Below are the code and all the weights of a small trained network. Each question names an input and a target symbol and asks about switching units off, where a switched-off unit gives its printed mean instead of its output.

import numpy as np


def w(rows, s, z=0):
    codes = np.array(rows[::2]) - 128.0
    scale = np.full(codes.shape[1], s)
    scale[-1] = z or s
    return codes * scale


def norm(h):
    return h / np.sqrt((h * h).mean(-1, keepdims=True) + 1e-5)


def f(y):
    return np.maximum(y, 0)


def softmax(a):
    e = np.exp(a - a.max(-1, keepdims=True))
    return e / e.sum(-1, keepdims=True)


def log_softmax(a):
    a = a - a.max(-1, keepdims=True)
    return a - np.log(np.exp(a).sum(-1, keepdims=True))


def net(x, mask):
    ids = ['αβγδεζηθλξστψω'.index(c) for c in x.split()]
    T = len(ids)
    res = E[ids] + P[:T]
    r = norm(res)
    for j in range(2):
        rows = slice(3 * j, 3 * j + 3)
        q, k, v = (r @ M[0][rows].T for M in (Q, K, V))
        z = softmax(np.where(np.tri(T) > 0, q @ k.T / 3**0.5, -1e9)) @ v
        o = O[0][rows]
        res = res + np.where(mask[j], z, o[:, -1]) @ o[:, :-1]
    y = f(norm(res) @ A[0][:, :-1].T + A[0][:, -1])
    res = res + np.where(mask[2:18], y, B[0][:, -1]) @ B[0][:, :-1]
    return log_softmax(norm(res)[-1] @ U[:, :-1].T + U[:, -1])


Q, K, V, O, A, B = {}, {}, {}, {}, {}, {}
E = w([
[81,21,128,70,214],'α',
[101,137,160,174,166],'β',
[175,85,191,192,68],'γ',
[26,198,104,215,241],'δ',
[136,123,157,63,89],'ε',
[101,136,160,171,168],'ζ',
[203,132,131,75,228],'η',
[101,136,161,175,169],'θ',
[243,161,170,162,1],'λ',
[143,201,72,114,109],'ξ',
[102,136,160,172,168],'σ',
[111,131,143,163,159],'τ',
[113,34,103,104,83],'ψ',
[100,135,161,172,168],'ω',
],0.021)
P = w([
[244,132,117,115,229],'0',
[162,140,122,84,201],'1',
[135,142,129,102,177],'2',
[119,151,130,110,160],'3',
[79,151,114,103,124],'4',
[67,147,127,121,113],'5',
[51,151,132,129,99],'6',
[36,152,133,140,79],'7',
[19,151,137,144,70],'8',
[15,150,140,148,65],'9',
],0.011)
Q[0] = w([
[123,203,59,141,228],'h0',
[251,185,137,199,143],'h0',
[100,181,80,147,62],'h0',
[209,169,133,137,212],'h1',
[161,90,77,93,128],'h1',
[115,98,64,208,107],'h1',
],0.014)
K[0] = w([
[186,173,79,73,206],'h0',
[253,165,143,171,108],'h0',
[95,195,79,112,93],'h0',
[185,75,94,163,182],'h1',
[126,196,81,87,170],'h1',
[47,114,37,211,118],'h1',
],0.012)
V[0] = w([
[70,181,247,74,79],'h0',
[69,90,26,55,117],'h0',
[232,147,96,53,140],'h0',
[73,228,177,161,12],'h1',
[133,133,127,70,82],'h1',
[2,117,194,112,134],'h1',
],0.0081)
O[0] = w([
[122,229,108,153,186,185],'h0',
[206,70,38,175,128,254],'h0',
[83,104,89,2,129,203],'h0',
[85,120,120,43,143,74],'h1',
[132,110,63,95,114,228],'h1',
[112,55,140,73,171,189],'h1',
],0.0082,0.0033)
A[0] = w([
[91,104,222,210,115,110],'n0',
[118,227,151,176,73,205],'n1',
[196,142,79,138,163,106],'n2',
[104,57,115,151,13,75],'n3',
[78,194,167,164,175,63],'n4',
[131,78,136,205,198,103],'n5',
[74,52,81,212,212,217],'n6',
[130,67,178,144,41,149],'n7',
[170,78,153,86,197,181],'n8',
[112,124,87,109,212,62],'n9',
[157,125,85,106,9,115],'n10',
[190,90,203,159,130,18],'n11',
[152,114,139,66,29,94],'n12',
[182,171,150,98,54,133],'n13',
[116,160,205,145,117,2],'n14',
[46,75,123,163,73,45],'n15',
],0.012,0.0058)
B[0] = w([
[208,38,69,60,41,186],'n0',
[187,102,196,59,200,192],'n1',
[173,93,119,129,215,155],'n2',
[148,229,74,132,87,179],'n3',
[89,202,87,118,254,183],'n4',
[102,167,176,171,26,182],'n5',
[34,220,213,111,68,254],'n6',
[194,146,51,144,66,173],'n7',
[81,42,43,181,165,196],'n8',
[192,113,173,238,74,163],'n9',
[79,196,197,154,54,207],'n10',
[59,142,49,101,83,139],'n11',
[12,180,128,160,122,193],'n12',
[43,113,137,133,110,174],'n13',
[123,62,133,103,215,144],'n14',
[86,139,66,34,112,158],'n15',
],0.0082,0.0093)
U = w([
[60,43,167,208,112,83],'α',
[141,103,145,122,139,110],'β',
[182,59,158,54,88,145],'γ',
[84,198,142,250,190,69],'δ',
[53,50,35,46,136,70],'ε',
[127,108,148,133,131,70],'ζ',
[171,110,80,147,182,254],'η',
[142,108,139,117,133,136],'θ',
[182,158,243,137,64,92],'λ',
[198,227,70,95,168,142],'ξ',
[140,105,158,118,140,147],'σ',
[142,102,177,119,150,151],'τ',
[167,125,108,204,59,207],'ψ',
[146,104,155,119,139,113],'ω',
],0.013,0.0072)

Each question gives the input, a string of symbols that net reads in full, and the target symbol t.
The units are the heads (3 rows each of Q, K, V and O) and the neurons (one row each of A and B). Each row of codes is followed by its name. A weight is (code - 128) times the scale printed after its matrix; where a second scale follows, it is the last column's (O, A, B and U).
mask holds one flag per unit, heads first, then neurons. A switched-off unit (its flag False) gives its mean, the last column of its rows in O or B, instead of its output. The means were averaged over made-up inputs and are rounded, as every weight is.
A unit's drop is (log p(t) with every unit on - log p(t) with that unit switched off) / (log p(t) with every unit on - log p(t) with every unit switched off).
The circuit of an input: a set's keep is (log p(t) with only the set's units on - log p(t) with every unit switched off) / (log p(t) with every unit on - log p(t) with every unit switched off). Starting from the 12 units with the biggest drops (on a tie, the unit counted first), units are removed one at a time, each time the one whose removal leaves the highest keep (on an exact tie, the one counted first), for as long as the keep stays at least 0.8.
circuit, biggest first: the units of the circuit, biggest drop first
unit that matters most: the unit with the biggest drop
top k neurons: the k neurons with the biggest drops, biggest first
heads that matter: for each layer, one digit per head in row order, 1 if its drop is at least 0.15 and else 0, layers parted by /
input ξ ζ τ, target α: heads that matter => 11
input ξ η δ θ β, target ε: circuit, biggest first => [h0, n10]
input ψ ω ψ τ, target λ: circuit, biggest first => [h1, n0, n1, h0]
input ξ ξ η, target η: unit that matters most => h1
input η σ σ ψ ε, target ε: circuit, biggest first => [h1, n6]
input σ ε λ η, target η: heads that matter => 01
input θ ψ ω ψ ψ ψ ε β, target λ: heads that matter => 10
input ξ β ω, target α: heads that matter => 10
input α γ ε α ψ η θ ε β ξ, target ξ: top 4 neurons => [n6, n8, n12, n5]
input θ ξ ε ξ ξ ε ε ξ, target ε: circuit, biggest first => [h1, h0]
input ψ σ ε θ, target λ: circuit, biggest first => [h1, n0, n1]
input ξ σ σ, target α: circuit, biggest first => [h0, n8, n9]
input ε θ ψ ξ ξ ε α γ, target γ: top 2 neurons => [n0, n1]
input ξ α ψ ξ ε δ ε ε ψ ξ, target ε: circuit, biggest first => [h1]
input α ψ ψ σ, target ψ: circuit, biggest first => [h1, n0]
input ε θ ε θ ε ψ ψ ε ξ, target ξ: circuit, biggest first => [n6, n1]
input η ε θ, target ε: top 3 neurons => [n0, n4, n10]
input ε ψ θ ψ σ, target λ: top 2 neurons => [n0, n5]
input ξ δ ε θ, target α: top 2 neurons => [n8, n9]
input ψ ξ σ ε ξ ε δ ε α, target α: circuit, biggest first => [h0]
input ψ ε ζ, target λ: top 2 neurons => [n5, n0]
input η η β β, target ε: top 3 neurons => [n0, n10, n4]
